Below are the code and all the weights of a small trained network. Each question names an input and a class and asks about switching units off, where a switched-off unit gives its printed mean instead of its output.

import numpy as np


def w(rows, s, z=0):
    codes = np.array(rows[::2]) - 128.0
    scale = np.full(codes.shape[1], s)
    scale[-1] = z or s
    return codes * scale


def f(y):
    return y / 2 * (1 + np.tanh(0.7978845608 * (y + 0.044715 * y**3)))


def log_softmax(a):
    a = a - a.max(-1, keepdims=True)
    return a - np.log(np.exp(a).sum(-1, keepdims=True))


def net(x, mask):
    res = np.array(x, float).reshape(1, 6) / 4 @ E
    y = f(res @ A[0][:, :-1].T + A[0][:, -1])
    res = res + np.where(mask, y, B[0][:, -1]) @ B[0][:, :-1]
    return log_softmax(res[-1] @ U[:, :-1].T + U[:, -1])


A, B = {}, {}
E = w([
[132,130,145,91,133,127,144,154,126],'x0',
[122,137,199,72,125,82,109,65,243],'x1',
[94,114,93,130,123,156,116,133,161],'x2',
[87,18,132,157,94,47,81,169,113],'x3',
[132,136,125,122,110,130,131,145,139],'x4',
[177,130,153,177,174,191,9,162,150],'x5',
],0.014)
A[0] = w([
[140,216,80,126,150,246,179,110,58,245],'neuron 0',
[122,84,99,153,122,139,113,198,54,148],'neuron 1',
[139,163,144,121,116,137,119,76,126,131],'neuron 2',
[104,45,179,117,104,19,95,120,209,65],'neuron 3',
[144,110,136,133,142,143,26,193,89,150],'neuron 4',
[98,75,85,164,102,71,184,174,66,254],'neuron 5',
[129,133,108,144,122,103,93,158,85,94],'neuron 6',
[130,171,76,143,125,208,161,152,32,240],'neuron 7',
[131,164,116,131,107,151,107,133,96,120],'neuron 8',
[180,120,171,143,149,183,34,178,137,171],'neuron 9',
[102,174,124,106,122,117,252,43,185,245],'neuron 10',
[129,117,137,142,133,135,65,173,113,106],'neuron 11',
[146,127,111,113,142,98,142,96,85,163],'neuron 12',
[174,226,200,98,183,209,53,81,214,136],'neuron 13',
[104,95,171,113,118,75,51,117,156,147],'neuron 14',
[143,153,94,145,159,195,184,133,96,201],'neuron 15',
[96,62,73,120,90,85,160,141,65,170],'neuron 16',
],0.014,0.0061)
B[0] = w([
[173,123,144,133,170,19,123,146,178,243],'neuron 0',
[96,130,108,103,142,170,125,115,39,191],'neuron 1',
[99,132,114,107,130,147,139,122,167,155],'neuron 2',
[173,130,126,135,157,13,139,156,142,226],'neuron 3',
[134,112,95,120,209,151,121,124,63,201],'neuron 4',
[87,112,135,126,31,147,111,210,108,214],'neuron 5',
[128,109,118,107,145,156,119,113,105,152],'neuron 6',
[150,120,128,134,148,35,120,169,111,222],'neuron 7',
[136,116,130,147,145,115,112,138,126,148],'neuron 8',
[177,118,137,109,217,141,126,118,74,219],'neuron 9',
[87,167,93,92,62,83,157,4,122,229],'neuron 10',
[152,131,106,131,176,142,130,129,79,170],'neuron 11',
[111,124,108,138,106,131,130,132,147,151],'neuron 12',
[153,127,169,192,157,232,147,124,234,255],'neuron 13',
[160,129,139,127,162,88,88,136,144,200],'neuron 14',
[144,126,142,121,135,65,118,139,138,193],'neuron 15',
[111,126,154,134,61,151,102,203,108,199],'neuron 16',
],0.025,0.027)
U = w([
[105,170,145,95,48,1,111,156,152,252],'0',
[171,121,141,146,196,82,115,161,125,117],'1',
[22,114,127,129,42,169,139,220,72,139],'2',
[102,107,80,85,136,203,68,136,9,62],'3',
[76,221,113,90,66,138,184,14,173,72],'4',
[132,154,187,162,127,222,128,96,190,20],'5',
],0.0095,0.0036)

Each question gives the input, the list of numbers given to net, and the class t.
The units are the neurons (one row each of A and B). Each row of codes is followed by its name. A weight is (code - 128) times the scale printed after its matrix; where a second scale follows, it is the last column's (A, B and U).
mask holds one flag per neuron, in row order. A switched-off neuron (its flag False) gives its mean, the last column of its row in B, instead of its output. The means were averaged over made-up inputs and are rounded, as every weight is.
A unit's drop is (log p(t) with every unit on - log p(t) with that unit switched off) / (log p(t) with every unit on - log p(t) with every unit switched off).
The circuit of an input: a set's keep is (log p(t) with only the set's units on - log p(t) with every unit switched off) / (log p(t) with every unit on - log p(t) with every unit switched off). Starting from the 12 units with the biggest drops (on a tie, the unit counted first), units are removed one at a time, each time the one whose removal leaves the highest keep (on an exact tie, the one counted first), for as long as the keep stays at least 0.8.
units of the circuit, in order: the units of the circuit, biggest drop first
k most important neurons: the k neurons with the biggest drops, biggest first
drop when u is switched off: that unit's drop, to one decimal
input [3,2,-5,-7,-7,-5], class 4: units of the circuit, in order -> [neuron 10]
input [0,4,-8,0,-5,4], class 5: 3 most important neurons -> [neuron 13; neuron 0; neuron 7]
input [-1,0,-3,3,-2,-5], class 2: units of the circuit, in order -> [neuron 0; neuron 5]
input [5,-3,8,1,-3,5], class 3: units of the circuit, in order -> [neuron 3; neuron 1]
input [4,-2,-3,5,-7,0], class 2: 2 most important neurons -> [neuron 5; neuron 9]
input [-8,1,-5,7,-7,-5], class 0: 4 most important neurons -> [neuron 3; neuron 13; neuron 14; neuron 4]
input [-7,7,3,1,8,0], class 0: 3 most important neurons -> [neuron 3; neuron 9; neuron 4]
input [6,-8,-5,6,-5,0], class 2: 2 most important neurons -> [neuron 5; neuron 16]
input [-8,1,4,-7,6,3], class 5: 2 most important neurons -> [neuron 13; neuron 3]
input [7,1,-4,-2,-6,1], class 5: drop when neuron 3 is switched off -> 0.1
input [5,7,5,-3,2,0], class 4: drop when neuron 10 is switched off -> 0.7
input [-3,6,-3,-2,-6,2], class 5: drop when neuron 13 is switched off -> 0.2
input [6,-7,-4,3,-8,8], class 3: drop when neuron 8 is switched off -> 0.0
input [0,3,4,-8,8,-5], class 4: most important neuron -> [neuron 10]
